[[  2   3]
 [ -1  33]
 [ -4   4]
 [-11  66]
 [  4  17]
 [ -1  -1]
 [ -6   5]
 [ -4  41]]
->
[[  3  33   4  66  17  -1   5  41]
 [  2  -1  -4 -11   4  -1  -6  -4]]

[[-47  14 -35  -4 -56]
 [-50  -8  51 -28  54]
 [ 38   2  -4  29  12]
 [ 19 -23  -8  41  56]
 [-53   3  62 -62  21]
 [ 38   2  -1  25  12]]
->
[[-56  54  12  56  21  12]
 [ -4 -28  29  41 -62  25]
 [-35  51  -4  -8  62  -1]
 [ 14  -8   2 -23   3   2]
 [-47 -50  38  19 -53  38]]

[[ 37  11  17  16 -13  48  -3  -1  35 -71 -52]
 [-17  -3  13   4  23 -31   8 -14 -20  28  11]
 [-26 -11 -22  -4  24 -61 -13  38 -31  51  26]
 [-31  -9 -47 -47  -7 -31  -5  16 -40  -9  -1]
 [ 20 -41 -42  42  71 -78 -27 -45  11  41  23]
 [  9   7   2 -22 -16  43   8  33   4 -34 -17]
 [-32  13   8 -23  -6  -4  18 -25 -31  21  19]]
->
[[-52  11  26  -1  23 -17  19]
 [-71  28  51  -9  41 -34  21]
 [ 35 -20 -31 -40  11   4 -31]
 [ -1 -14  38  16 -45  33 -25]
 [ -3   8 -13  -5 -27   8  18]
 [ 48 -31 -61 -31 -78  43  -4]
 [-13  23  24  -7  71 -16  -6]
 [ 16   4  -4 -47  42 -22 -23]
 [ 17  13 -22 -47 -42   2   8]
 [ 11  -3 -11  -9 -41   7  13]
 [ 37 -17 -26 -31  20   9 -32]]

[[ 16   8  -2 -18 -21 -29 -23 -23 -10  -1  10  23]
 [ 29   2 -25 -22  14  29   6 -28 -13  21  25 -10]
 [ 55  41  16 -44 -62 -27  28  62  41 -16 -58 -47]
 [ -7  28  45  35   5 -28 -44 -37  -9  27  46  40]
 [  9  38  46  58  64  64  51  45  32  11 -10 -30]
 [ 65 -10 -68  27  65 -29 -63  34  54 -39 -58  40]
 [-37  68 -26 -42  58 -19 -40  64 -10 -53  61  -4]]
->
[[ 23 -10 -47  40 -30  40  -4]
 [ 10  25 -58  46 -10 -58  61]
 [ -1  21 -16  27  11 -39 -53]
 [-10 -13  41  -9  32  54 -10]
 [-23 -28  62 -37  45  34  64]
 [-23   6  28 -44  51 -63 -40]
 [-29  29 -27 -28  64 -29 -19]
 [-21  14 -62   5  64  65  58]
 [-18 -22 -44  35  58  27 -42]
 [ -2 -25  16  45  46 -68 -26]
 [  8   2  41  28  38 -10  68]
 [ 16  29  55  -7   9  65 -37]]

[[ 9 14 27  9 19 44 82 37  9]
 [73 51 71 37 56 41  6 29 56]]
->
[[ 9 56]
 [37 29]
 [82  6]
 [44 41]
 [19 56]
 [ 9 37]
 [27 71]
 [14 51]
 [ 9 73]]

[[ 26 -45 -41  50 -61 -10 -18  35  22  -7]
 [ 23 -46 -37  45 -61  -6 -20  36  21 -11]]
->
[[ -7 -11]
 [ 22  21]
 [ 35  36]
 [-18 -20]
 [-10  -6]
 [-61 -61]
 [ 50  45]
 [-41 -37]
 [-45 -46]
 [ 26  23]]

[[ 68   3  -4   8   3 -17]
 [-34  23 -12 -14  -1 -14]
 [ 43  12 -13  -9  13   9]
 [ 30  -2   7  66 -18  -8]
 [ 11 -27   4   4  -8 -22]
 [-21 -30   7 -10   2 -35]
 [-26   4 -12  26  29  44]
 [-18   8  -5  25   3 -33]
 [-64   8   2   7   2  -7]
 [-76 -15 -15  43  16   4]
 [ 33  -1  18  39  20  16]
 [-62  -8 -14  19   3  15]]
->
[[-17 -14   9  -8 -22 -35  44 -33  -7   4  16  15]
 [  3  -1  13 -18  -8   2  29   3   2  16  20   3]
 [  8 -14  -9  66   4 -10  26  25   7  43  39  19]
 [ -4 -12 -13   7   4   7 -12  -5   2 -15  18 -14]
 [  3  23  12  -2 -27 -30   4   8   8 -15  -1  -8]
 [ 68 -34  43  30  11 -21 -26 -18 -64 -76  33 -62]]

[[ 26  27  14  33   1  -7  15  19  48   3   9  18  -2  -4]
 [-30 -25  10 -27  17  20 -20 -11 -60  16   1 -34  22  18]
 [-31 -24  14 -39  13   8 -17   5 -30  16   0 -35  21  15]]
->
[[ -4  18  15]
 [ -2  22  21]
 [ 18 -34 -35]
 [  9   1   0]
 [  3  16  16]
 [ 48 -60 -30]
 [ 19 -11   5]
 [ 15 -20 -17]
 [ -7  20   8]
 [  1  17  13]
 [ 33 -27 -39]
 [ 14  10  14]
 [ 27 -25 -24]
 [ 26 -30 -31]]

[[-26  14  22  -4  62 -27   0  -8 -43  42  12 -43]
 [ 10  -4 -12   3 -37  12   7   4  15 -36   3  33]
 [ -8   3   4   9 -26   7  13  13   2 -37   3  25]
 [-13   8   9   6   3  -5  11   7  -7 -11   2   2]
 [  7  -6   2  25 -27  17   1  16  66  -3 -46   8]
 [  4  -2   4  -1  29  -6 -14  -7  12  45 -18 -32]
 [ -8   4  -3 -17  12  -8   3  -8 -54 -12  38   2]]
->
[[-43  33  25   2   8 -32   2]
 [ 12   3   3   2 -46 -18  38]
 [ 42 -36 -37 -11  -3  45 -12]
 [-43  15   2  -7  66  12 -54]
 [ -8   4  13   7  16  -7  -8]
 [  0   7  13  11   1 -14   3]
 [-27  12   7  -5  17  -6  -8]
 [ 62 -37 -26   3 -27  29  12]
 [ -4   3   9   6  25  -1 -17]
 [ 22 -12   4   9   2   4  -3]
 [ 14  -4   3   8  -6  -2   4]
 [-26  10  -8 -13   7   4  -8]]
